[  40 -178 -187  -32   79 -146  -92   74 -208  127  -63   34 -152  127
   96  -40  -14  -98   13 -117  141 -242   65  -24 -278  141   90 -162
 -292 -258   58    3   17]
kidu
[ -32  -58 -280  -63  191  294  147  -10   64 -108  -40  238 -193   -2
   -7  396  140  134 -149 -207  223 -316   65 -151 -159  220  162  -62
  -99 -315   -6  243  -98]
git
[ -33   18   80    8   42  -87  -59  137  -36  -78 -170  -93  -47 -173
  -23   75   42   87   51 -105  -91 -284  107 -100  -61  109  244   91
 -238  -67   11 -118  -90]
neren
[ -58  -48  352  246  -23 -296 -157  200 -585 -144   48   86  303   -6
  687  -61   13   90  179  174  200 -280  -98  -80 -202  136  464 -514
 -180   84 -154  -60 -564]
kidu
[  62  -12   64   56 -158 -146  -88   39 -168  207  -40  -79 -102    8
  146 -164 -137  -10  -81  204  -52  -13  101  -89 -263   16  113 -218
   30  -22  166 -134  -87]
kidu
[ -27   92  121  322   -1   16  100  -79  -87   23  -29   55  -87  -72
  173  -26   54  193  -10   35 -241   15   68   21  131 -128  111  -33
 -149   71 -104   96  -12]
git
[ 205  -59  350  168 -101  -53   57   50  -65   16 -135  132   87  -90
  100  -92   48   61   67   60   78   38    6   22  108  -70   72 -244
  -97  250  -32 -109  229]
neren
[  -8 -143  191  -22    2 -139   37 -113  106 -127 -183  -97  -60  -90
 -286  -45 -137   19   -6   12 -167   92  162  -74   89   -5 -143  173
 -105    1 -143   74  207]
nir
[  36  121  -94 -339  -76    6 -214   16  -20 -116  126 -107 -155  -43
  -58  -80   19 -215   29   90  296 -176 -106  -21 -266  270 -204   60
  130 -104  124  -38  -74]
nipu
[ -89  301    7  -38  119  127   76  -53  -28   19  -68 -217  167 -129
  -84  -13 -127  147  -64  -41 -102  -34   90 -142  119  -32  294   86
  -44   17   62   26  145]
bima
[ -64 -116   23   29  -41 -163  -32  345   97   30 -106 -102  134   31
 -107 -153   38   22    8  -53  109   75   26 -154 -281  192  308  -29
   38  126   96  -76   94]
dol
[ -96  -16  391  252  -71  -59 -120 -113 -228   35   56   58  -50  -38
  319 -104 -128 -119   80   46 -221  135  -64  115  280 -209 -141 -234
 -147   85  -21  174   32]
dudos
[ 100 -167   41   47  -46 -248  -37  141 -325   99   17  -52  142 -163
   92 -357  -12  -80   19 -100  224 -202  -16   45  -10  -12    5 -226
 -123  231   -8   85 -174]
git
[  -9   39 -161   56 -240   56 -172  194  109  117   -6   51 -332  -19
  -38   46  221   39  -83 -136  -40 -335   50   80  316 -187 -140   53
 -260  -43   15   77  -93]
neren
[-195  -65 -143 -170   28  190  -72   40 -132  -60   81  143 -182    3
  139  159  204   99   50   31   12 -324   24    9  122  -16 -137 -205
  -84 -265  106   77  -71]
git
[  53  343  210   70 -101  296   31  -46 -132  -73  -29  122 -166  -60
  338 -101  -19  -29  -98  263 -438   19  149 -291  -42  115  302    7
   88   60  -70  -83  184]
tema
[ -37  267  313  102 -134 -326 -131  174  203  104 -256 -107 -148    4
 -441  136 -208  -38    2   93   11 -222  106  -67 -156   43  273  -55
 -320  247  -60  -57   93]
git
[-228  111 -109 -250 -119  -72 -193  190    9   38 -207   65 -239  -29
 -213   39  196   49  -20   61   49 -334  192  -90  308  154  -43 -196
 -178 -231   57   12   83]
dol
[  62 -271 -218  -89   96   87   36   37  -55  289 -151   20  -92 -133
 -142   51  280   26  -15   42  247 -123  124  -51    4  124  372 -232
 -178   89   23  216   71]
nir
[-159  118   64 -105  100 -182  -50   -2 -170 -109 -132 -279  155 -239
   66  107  -42  156   54 -103   91  -61 -111  -46   32 -386  408  388
 -511  415 -150   13 -257]
kidu
[  61  197  324  212   20  100  153 -217  283  -69 -113  -94   10 -188
  146 -150  -97  116  -13 -171 -135   64  -66   82  104 -141  -96   83
 -148  262 -279  141 -100]
nipu
[ -45  -26  -44   -9  -24  -23 -124  179  -10  -11   19    1  -99  -46
  -25  -39   39   60    9   -4  -99   -3   68 -209 -196  226  119  -26
  -11  -59   94   35  110]
bima
[ -16    7  115  -90 -110 -151  -12   37 -383  123 -182   85  126 -178
    9  -36   18  189   13  174   39  160   73  153  -77 -201   68   -3
 -223  437    7  -75  179]
nipu
[ -65   88  -91  195 -110   37  -93  -36 -242  344 -169  113 -220  179
   49  -28  -48   77 -210  187 -222  -78  287  -16   79 -319  213 -269
 -375  285 -126   75  101]
dudos
[ -53  125  209  147   76   93   77 -325 -129   -4  -18   30  -56 -131
  213   67 -112  162  -40 -108 -205   83   -9   34  261 -357  -65  -83
 -134 -226 -100  366  -52]
nir
[  14  261   93  128  -26   12   71  -52   31 -107  -32 -138   35  -20
  198 -157 -194   91  -62 -179 -283   36   12   33  213 -206 -183  146
 -129   38 -153  245   74]
dudos
[   7 -242  198  -19  173 -366   10 -375 -290 -364  110   29   66   40
 -242  -47 -269 -127  140   31  162  -69  -25  -52  190 -182 -191  270
 -206  -34 -497    2 -242]
bima
[-142   37  -22  -91   -3 -136 -180  170   56   25  -17 -110 -135  -11
 -152  -87   29  -50   85  -74  -22  -81   11  -76 -180  121   33   27
  -87 -110  124  -42   29]
git
[ 226   30 -144 -232 -235  144 -121   26 -475  276   73  174  -43  283
  899 -180  263 -280 -167  326   50 -106 -212   39  -11   48   32 -549
   57   81  -47  145   -2]
kidu
[ 204 -227  208  272  151 -334  -97 -298  -95   66  152 -169   24  -49
 -231 -179 -343  -45  114 -155 -220  -38   34  -93  -45 -304  -23   -9
 -233   39 -129  -99 -160]
kidu
[ 156  102  145  156   37 -141  167 -156  -29   22  -54 -151   99    4
   86 -172 -222  -37  -69   79 -261   67   53  -52  220  -90  -28  -36
   48   71 -134  175  114]
tema
[  24   -1   54  -62  -95 -153  -40 -160 -131   56   12 -137  -91    8
  -33 -143  -82    5   14   26 -280   49   -2  141   17 -309 -309   53
  -23 -132  -93  202   75]
kidu
[   2  151   35   19  167  185  139 -175  226   53 -207   26  -58  -55
  -46    2  -87 -145 -232    0  -14    2   85 -182  218  114  -30 -285
   75  205   43   85  172]
tema
[ -61  -87 -151 -168   69   95  127   14  174   58 -232  102 -299   -1
   76  195  175  181  -44  100  -56  -16  135 -247   81  191  170  -49
 -145 -238    1  174  199]
dudos
[ -37  -32  -84 -329  -77   13  -94  255 -153  -71 -163  -66  -14   -4
   54  111  222   48   15  227   84 -124  112 -184   -9  244  294   49
  -38  -96  119  -48  207]
nipu
[ -35  -86 -308 -409  -50 -484  -99  462 -125  -59 -165 -291  169   87
 -396 -115  183   16   60   16  436 -291   12  -25 -305  272  -18   22
   30 -213  233  -22  269]
git
[-118  -39   65   34   32  -74  -79   70   57  -33   88  -26  -46   12
  -80   79  -39  -51   75   69  -66   74  -31  -79  -70  183  107   92
   79  -25   58  -11  -15]
neren
[-178   31   38  -48 -152  -20 -236  318  200   16   19  -45 -112  -82
 -187 -110  158  -86   86  -48  123 -126  -14  -60 -214  263   75  -40
   32  -28  117  -35  -55]
tema
[ -18   41   -6   87  -27   78    2  -82  -51   34  -53   11 -240  -36
  465   13 -115  149  -16 -201 -253  132   29    6  286 -205    4  163
 -435 -196 -159  396  -29]
bima
[  91  -87  108  300  102 -139  412  -18   91   35 -284  222    0   77
 -111  224 -109  157 -118   92 -113  257  161  -89  -30   45  305   19
   68   72 -165  102  125]
dol
[-193    3  236 -262  -66 -188  -68  186   62  -64  -40  -79   73   -7
 -166  -64   86 -258   68  147  116 -339 -129  -84  136   43 -101 -148
  312  -53   53 -159 -270]
nipu
[-119  -12   24  -37  -84    4 -114  276   51  117 -105   50  -43   11
 -143  -44  109  -94  -49  -43  105   21   63 -117 -131  243  234  -47
   46    1  114   12  103]
nipu
[ 198  161  107  256   90   49   99 -155 -101  -28   30   79  -31  -81
    5   39  -67  -42    4 -168 -244  -41    7   14   74 -132  197  142
 -102   78 -386  259 -185]
bima
[-145  -43  -89  194  -75  216 -140  -65 -125  156   93  352 -302   81
  154  122  303   37   15   23  -93 -340  107  136  106  196  -72 -363
 -140 -483   15  -43  -85]
tema
[-265  -72 -196 -510 -247 -115  -97  345  321  228 -102 -235   14  -67
 -260 -302  176  130   63   94  304   33  -96   96  -57 -122 -135  104
 -173  518  -64  206  115]
nir
[-241  336 -137   58   66  123 -147  242  -88 -176  152  111 -211   30
    5  174   59  -80   67  -42  -17 -523   83 -103   89  364  125   86
  -44 -337  138 -105 -168]
nipu
[  39  -26  136  234  177 -261   59 -156 -606   49   44  176  343 -127
  -87  159 -266  112  115 -153  113  -97  124  234   31  -71  250  -56
 -110 -195 -187   26 -531]
nipu
[ -84 -123  -55 -200   92  276  304 -124  314  197  -50   76  -49 -141
 -163  200  221  176  -32  126  -12  140  -39 -107  123  127  178   15
  174  -77   58  218  283]
nir
[-120  107   41  128 -286   25   40  533   83   91 -349   28 -194 -115
  286   -2  170  128 -144  145  180 -145  168 -167  -35  184  541  -24
 -240  296   43  106  -85]
nir
[ -48 -146   17  -47  -40  -74  -95  243  -40   38  -28   40    8   54
  -13  -25   56  -95   56   26   78  140   14 -116  -74  187  177  -64
   38   10  123    2  153]
kidu
[ -88  -11   37   24   -3  -89  -53  278   95   26  -54   54  -36   78
  -86   -7   38 -127   25   14   27  118   31 -176 -123  391  257  -35
  112  -28   95   -1  117]
git
[-200   36 -123 -285  -87  301 -145  -59  -41  180    3  -84  -93 -289
 -111   14  137  171  -65   58   30 -321  132   34   66   65    1 -164
 -178    4  127  102    2]
nir
[-313  227  144  -83 -268 -185 -127  177 -217  212  -10   37  -20  -95
 -367   78  124  255   80  191  -46 -344   67    1   61 -291  395   91
 -258   -7 -141    2  -76]
dudos
[-329  -85   26   42 -148  -86   79  232  358  241   72   10 -141  -67
   74  174  210  181  252   57  221    4 -260  218  261 -230  298  300
 -327  227 -194  202 -469]
nir
[ -79  -92  -48 -194   36  162   74 -143  422   58 -270 -117 -233 -191
  111  180  139  247   31  -92  -47   54   50   47  223  -22  -97   14
 -266 -209  -32  221  -61]
tema
[-107  -93  -63    1   63   13  -93  107   35   11   53   51  -83   48
   85   23   39  -17   61  -66  -51   87  -16  -96   21   61  113   65
  -60  -10   21    1  -63]
neren
[  37   -9  177   90  -88 -117  -97  108  -85  114 -135  -79   24  -14
   -5 -159  -42 -210 -150  -58   40 -168   34 -153 -155  -10  156 -173
   89  -99  211 -273  -97]
nir
[  20  113  -60  -65  239  180   68 -369 -488 -216  -86   77  142  -10
  252  -28 -235  145 -179  -73   54  182  226 -156  148  -95   33  -98
  -19 -264  -87  179   52]
neren
[  82  -28  150  271   49  -84 -119  -46 -237   64  -33  -28    0   68
  364 -157  -52  -73   61 -116  -83  -23   -9  127  160 -224    3 -237
 -331  135 -129  184  -62]
nipu
[  80 -301 -218  -82   85    6   26  164   51   69 -174   82 -114   57
 -308  392  213    5 -107   59  149 -185  129 -140 -281  264  245 -170
   13 -116  143  136  195]
nir
[ -68  218  -34 -128  -33 -176 -280  -44  -36  136   23  322 -209   78
 -641  127 -135 -234  -50  -12 -115 -160   79  114   14  -68 -456 -172
   30  202  -48 -164   -6]
neren
[-147  240   89  255 -102  -80   44  106 -491   24   23  305 -184   37
  600   25   64  183  -60  204 -128 -448   38   -4 -157   59   49 -393
  -13 -371   66   44 -294]
nipu
[ 336 -363 -236  -23  248 -138   65  -50  -56  203  -40    8   31  171
 -202 -123 -230 -339 -121 -195  147   15   71  -94 -283   23  -66  -94
   71   92  174 -237   44]
nipu
[  17  -24 -135 -147  -64  146   83  -12  199  103 -104  -89  -87 -139
 -241   88  126  125 -110   92 -216   64  141  -26  -40  242  -46   63
  246 -142   81   94  139]
bima
[  75  -39  206  -64  -59 -275 -204   -3 -174  -75 -107 -177  -59 -141
  -99 -164    8  -22  171  -19  -20 -217    1   81  -89 -244 -159  -74
 -319  107  -41  -83   57]
kidu
[-298 -113    4 -142   -4 -305  179  291  587  189 -255 -471  101 -151
  222   37  128  587  107   98  187  311 -238  -94 -231  -48  296   65
 -165  230  158  349  -62]
nipu
[-121  -49   99   42    2 -130 -148  155   89  -86   52  -76  -24  -23
  -44   18   11   53  101   16    3   34  -47 -143 -185  132  113   40
   19  -24  131 -119  -29]
neren
